In the rows, 128 means zero.
Each row is followed by its class. Each block has new classes.
[134 111 134 145 122 122 126 121 131 129 135 145 122 128 127 116 129 141
 162 128 167 117 128 121 112 131 131 110 127 105 119 137 133 126 143 123
 128 121 101 149  72 127 124 131 104 123 129 136 131 131 139 118 130 135
 118 145 137 129 151  94 144] : Q847
[147 100 123 174 104 105 137 103 141 154 141 151 111 142 113  76 161 158
 252 136 217  93 133 112 121 154 109 143 132  88 119 143 149 141 126 117
 154  75  50 200   6 133 111 112  61 136 158 134 174 134 167  82 151 143
  83 176 157 139 177  65 182] : Q487
[147 118 141 146 115 128 133 129 141 125 131 126 124 120 137 136 129 115
 138 108 162 123 106 129 108 126 143 113 133 119 145 143 123 127 140 109
 124 121 132 112 119 114 127 126 115 124 139 126 115 130 130 124 138 118
 124 148 135 131 140 129 137] : Q487
[139 126 121 137 114 124 120  95 123 134 133 137 114 147 125 106 124 146
 154 147 158 119 139 132 126 140 113 131 131 126 126 121 146 130 128 129
 140  97 104 159  78 121 120 119 100 139 134 104 135 137 125 119 130 132
 119 130 137 134 132 105 158] : Q847
[150  97 138 166 103 117 160 134 153 150 141 133 123 137 114 114 173 135
 212 102 198  99 115 110 119 144 125 128 150  91 140 147 130 127 105 112
 118 112  94 147 106 135 100 106 102 127 173 131 156 134 174  95 143 129
 126 177 137 131 148 138 145] : Q487
[122 136 123 118 118 141 107  85 121 128 122 146 131 135 125 120 107 134
  91 148 126 136 138 142 113 123 123 131 133 149 126 110 141 121 123 137
 140 111 143 145 104 117 127 126 113 128 126 116 127 134 108 140 116 119
 117 123 137 127 105 129 159] : Q847
[164  82 118 168  77 126 153  99 153 164 141 134 112 146  93  86 199 146
 219 135 205  84 148 114 137 154 103 151 173 109 126 128 157 144  67 109
 148  85  77 188  78 122 112  92  93 149 186 120 180 148 164 103 140 134
 105 155 157 130 119 155 177] : Q487
[140 117 118 128 117 138 144 141 138 120 122 123 142 100 117 141 155 106
 100 119 108 138 124 125 137 129 135 127 155 138 133 127 119 132  82 131
 124 146 160 104 203 136 131 119 159 134 149 122 121 143 122 142 110 112
 136 117 132 119  97 194 112] : Q860
[156  89 128 167  91 126 161 111 151 157 140 136 113 145  97  91 175 151
 235 118 210  84 138 104 128 157  96 138 150  91 119 135 143 141 108 107
 146  90  66 188  63 127 117 104  84 134 176 131 173 141 170  92 144 145
  97 172 140 134 149 120 172] : Q487
[158  93 123 158  95 131 151 126 152 135 135 126 121 133 116 122 217 121
 170 119 183 110 117 117 121 144 126 128 157 113 133 139 132 138  94 116
 124 112 116 138 124 117 120 106 113 129 173 133 138 140 154 106 162 115
 117 150 140 128 125 167 149] : Q487
[146 115 126 135 129 136 153 152 145 139 130 112 133 125 118 137 132 112
 140  99 133 140 118 110 136 133 135 124 158 131 141 142 114 136 111 123
 114 147 137 100 195 126 130 115 153 137 172 125 131 134 151 123 125 109
 137 128 130 126 109 180 114] : Q860
[155  79 126 154  94 123 144 122 150 136 132 131 123 131 117 115 155 110
 168 117 177 120 119 119 120 138 123 129 155 113 137 139 128 136  99 122
 121 118 108 133 124 125 120 127 112 132 163 125 141 142 152 115 138 119
 117 146 140 127 122 156 147] : Q487
[147 113 128 148 115 121 136 113 126 143 141 153 117 127 116 104 145 150
 185 132 173 104 128 121 124 141 115 135 137 116 142 131 138 126 120 127
 144 104  93 161  77 133 116 120  98 133 143 132 152 136 152 104 143 142
 116 152 138 128 145 108 150] : Q847
[130 118 110 119 101 143 123 121 129 131 122 124 129 128 112 123 143 118
  89 145 101 141 140 144 154 128 120 140 163 155 121 110 141 134  78 137
 127 142 158 122 186 100 129 125 147 130 145 107 126 141 116 151 116 117
 126 108 132 111  72 196 123] : Q860
[123 135 125 131 118 139 113  90 120 117 122 140 120 137 126 109 110 134
 121 162 139 130 139 137 118 131 110 136 128 137 119 113 137 126 128 123
 151 109 120 150  66 122 125 120  94 123 125 116 128 134 117 137 123 128
 112 127 140 141 116 112 161] : Q847
[134 122 134 137 120 145 126 119 137 129 122 132 136 134 129 126 125 118
 116 121 145 130 124 133 114 120 134 118 133 129 135 132 119 128 121 130
 126 123 139 124 135 118 129 130 125 120 145 119 124 130 140 130 136 122
 116 137 122 128 119 139 133] : Q847
[124 136 116 121 119 139  97 104 118 123 119 145 121 136 131 118 105 130
  97 168 126 131 143 139 112 123 114 132 136 149 126 115 150 127 134 128
 140 114 140 149  96 112 122 136 106 129 123 111 129 127 103 144 117 122
 116 125 138 126 110 122 155] : Q847
[138 127 120 126 127 143 132 133 130 125 125 117 134 123 125 137 133 105
  80 126 106 143 144 134 136 121 138 132 147 154 130 131 119 133 101 129
 113 148 145  97 196 120 133 120 159 123 138 111 121 143 123 144 121 112
 138 112 122 121  98 197 117] : Q860
[162  86 127 168  94 126 154 118 153 159 144 128 118 139  97  96 176 135
 209 119 197  93 131 109 135 148 121 140 157  96 123 135 141 140  77 118
 143 100  84 169  95 125 123  97 102 139 187 123 168 148 164 101 140 134
 115 160 148 131 132 152 161] : Q487

Each row is followed by its class.
[120 164 105 138 101 134 196 113 131  90 121 144 112 148 201 107 108 124
 133 113 134 178 136  93 140 126 123 129 132 105 163 123 146 131 125  83
  71 124 101 128 138 149 135 132 122 138 148 142  71 112 125 127 124 104
 169 111  91 141 225 151 151] : [83]
[124 162 106 134 118 125 200 118 127 101 156 116 116 133 185 118 110 166
 135 128 127 212 122 127 146 120 119 128 131 113 199 113 138  98 124  86
  76 112 129  86 116 142 154  99 172 144 137 130 107 144 154 134 109 130
  91  86 125 150 181 115 138] : [87]
[141 131 169 125 139 136  49  90 135 138 126 127 146 117 131 144 122 122
 133 136 141 113 127 111 128 142 114 132 116 134 100 111 132 127 130 141
 103 121 143 193 126 143 113 170 131 113 141 145 121 130  85 126 134 128
 189 135 155 154  97 166 116] : [88]
[126 135 133 148 135 133 156 107 145 119 139 137 135 152 113 117 110 194
 165  99 120 186 130 130 156 120 130 146 131 120 194 123 134  97  60  94
  70 132  96 128  96 120 150 129 158 156 137 118 158 135 130 123 114 121
  20 106 152 137 177 112 173] : [84]
[174 118 119 116 116 126 179 145 127 123 123 122 126 116 134 126 133 117
  95 141 135 122 138  98 111 141 152 132 145 128 139 179 138 147 126 123
 149 125 141  78 140 123 118 119 131 121 136 121 123 123 152 129 123 128
 120 134 195 144 122 110 109] : [89]
